Below are the code and all the weights of a small trained network. Each question names an input and a class and asks about switching units off, where a switched-off unit gives its printed mean instead of its output.

import numpy as np


def w(rows, s, z=0):
    codes = np.array(rows[::2]) - 128.0
    scale = np.full(codes.shape[1], s)
    scale[-1] = z or s
    return codes * scale


def f(y):
    return np.maximum(y, 0)


def log_softmax(a):
    a = a - a.max(-1, keepdims=True)
    return a - np.log(np.exp(a).sum(-1, keepdims=True))


def net(x, mask):
    res = np.array(x, float).reshape(1, 6) / 4 @ E
    y = f(res @ A[0][:, :-1].T + A[0][:, -1])
    res = res + np.where(mask, y, B[0][:, -1]) @ B[0][:, :-1]
    return log_softmax(res[-1] @ U[:, :-1].T + U[:, -1])


A, B = {}, {}
E = w([
[127,128,128],'x0',
[128,128,128],'x1',
[127,127,129],'x2',
[35,239,172],'x3',
[216,200,31],'x4',
[2,96,53],'x5',
],0.0074)
A[0] = w([
[104,107,41,129],'N0',
[133,77,120,47],'N1',
[98,112,86,195],'N2',
[199,21,127,64],'N3',
[123,148,81,128],'N4',
[88,125,164,148],'N5',
[159,135,169,199],'N6',
[98,57,187,79],'N7',
[145,92,114,50],'N8',
[110,141,93,124],'N9',
[79,98,87,81],'N10',
[147,58,87,85],'N11',
[193,141,205,67],'N12',
[54,117,104,124],'N13',
[115,97,155,174],'N14',
[102,96,141,43],'N15',
[143,156,97,191],'N16',
[85,102,55,75],'N17',
[150,80,108,65],'N18',
[119,110,94,137],'N19',
[93,56,209,83],'N20',
[197,53,139,83],'N21',
[136,104,120,176],'N22',
[108,191,162,74],'N23',
[152,179,50,53],'N24',
[118,134,92,121],'N25',
[145,92,113,49],'N26',
[115,221,103,130],'N27',
[186,5,45,92],'N28',
[173,193,18,54],'N29',
[99,117,82,189],'N30',
[107,173,141,36],'N31',
[111,94,177,90],'N32',
[101,171,123,145],'N33',
[83,112,74,86],'N34',
[147,151,83,32],'N35',
[82,169,160,98],'N36',
[92,230,157,49],'N37',
[147,95,112,51],'N38',
[96,81,194,85],'N39',
[114,128,116,252],'N40',
[118,105,156,63],'N41',
[81,115,78,79],'N42',
[167,180,163,120],'N43',
[114,104,160,55],'N44',
],0.013,0.012)
B[0] = w([
[145,148,175,178],'N0',
[104,150,122,131],'N1',
[147,120,144,203],'N2',
[96,135,134,174],'N3',
[139,113,104,155],'N4',
[159,104,105,175],'N5',
[148,106,139,204],'N6',
[141,152,69,165],'N7',
[91,110,127,129],'N8',
[141,135,152,149],'N9',
[137,160,165,153],'N10',
[79,132,132,155],'N11',
[142,193,170,162],'N12',
[164,150,156,181],'N13',
[148,115,111,182],'N14',
[127,149,116,131],'N15',
[141,101,113,195],'N16',
[137,160,157,157],'N17',
[91,121,128,137],'N18',
[138,126,151,154],'N19',
[142,167,76,177],'N20',
[89,137,161,168],'N21',
[113,102,132,176],'N22',
[51,109,145,150],'N23',
[141,174,75,153],'N24',
[137,131,137,145],'N25',
[59,90,123,129],'N26',
[99,100,119,184],'N27',
[55,127,139,200],'N28',
[125,160,69,176],'N29',
[159,111,151,199],'N30',
[11,87,159,131],'N31',
[141,183,71,149],'N32',
[93,99,115,169],'N33',
[137,186,167,154],'N34',
[117,168,62,130],'N35',
[86,95,128,160],'N36',
[73,125,128,164],'N37',
[105,119,119,130],'N38',
[149,163,75,163],'N39',
[175,54,127,253],'N40',
[139,177,85,130],'N41',
[130,171,164,151],'N42',
[138,136,173,168],'N43',
[129,143,79,130],'N44',
],0.012)
U = w([
[9,108,135,74],'0',
[168,193,6,51],'1',
[169,78,146,235],'2',
[169,78,149,211],'3',
[167,79,148,186],'4',
[178,204,232,1],'5',
],0.011,0.0064)

Each question gives the input, the list of numbers given to net, and the class t.
The units are the neurons (one row each of A and B). Each row of codes is followed by its name. A weight is (code - 128) times the scale printed after its matrix; where a second scale follows, it is the last column's (A, B and U).
mask holds one flag per neuron, in row order. A switched-off neuron (its flag False) gives its mean, the last column of its row in B, instead of its output. The means were averaged over made-up inputs and are rounded, as every weight is.
A unit's drop is (log p(t) with every unit on - log p(t) with that unit switched off) / (log p(t) with every unit on - log p(t) with every unit switched off).
The circuit of an input: a set's keep is (log p(t) with only the set's units on - log p(t) with every unit switched off) / (log p(t) with every unit on - log p(t) with every unit switched off). Starting from the 12 units with the biggest drops (on a tie, the unit counted first), units are removed one at a time, each time the one whose removal leaves the highest keep (on an exact tie, the one counted first), for as long as the keep stays at least 0.8.
units of the circuit, in order: the units of the circuit, biggest drop first
top k neurons: the k neurons with the biggest drops, biggest first
drop when u is switched off: that unit's drop, to one decimal
input [4,-6,4,-7,7,5], class 0: units of the circuit, in order -> (N28)
input [-1,5,-1,3,4,8], class 5: units of the circuit, in order -> (N34; N0; N13)
input [-5,2,-3,4,7,-5], class 1: top 3 neurons -> (N29; N24; N30)
input [4,3,-4,-7,-8,3], class 1: top 4 neurons -> (N20; N7; N39; N32)
input [-1,-4,-5,3,-6,-4], class 1: units of the circuit, in order -> (N20; N39; N32; N7)
input [3,-2,-5,-7,3,5], class 0: top 2 neurons -> (N28; N11)
input [3,6,-1,-5,-5,-7], class 5: top 2 neurons -> (N12; N21)
input [-7,-5,-7,7,5,4], class 0: top 2 neurons -> (N37; N27)
input [-1,5,6,-6,-1,3], class 0: top 2 neurons -> (N28; N11)
input [0,-1,-3,-2,6,-4], class 1: top 2 neurons -> (N29; N24)
input [4,-6,7,-8,-2,2], class 0: drop when N28 is switched off -> 0.2
input [-6,8,-2,6,-4,8], class 4: drop when N34 is switched off -> -0.2
input [-3,0,-5,-8,-4,6], class 0: drop when N28 is switched off -> 0.7
input [-1,-3,1,-1,-6,-8], class 5: units of the circuit, in order -> (N12)
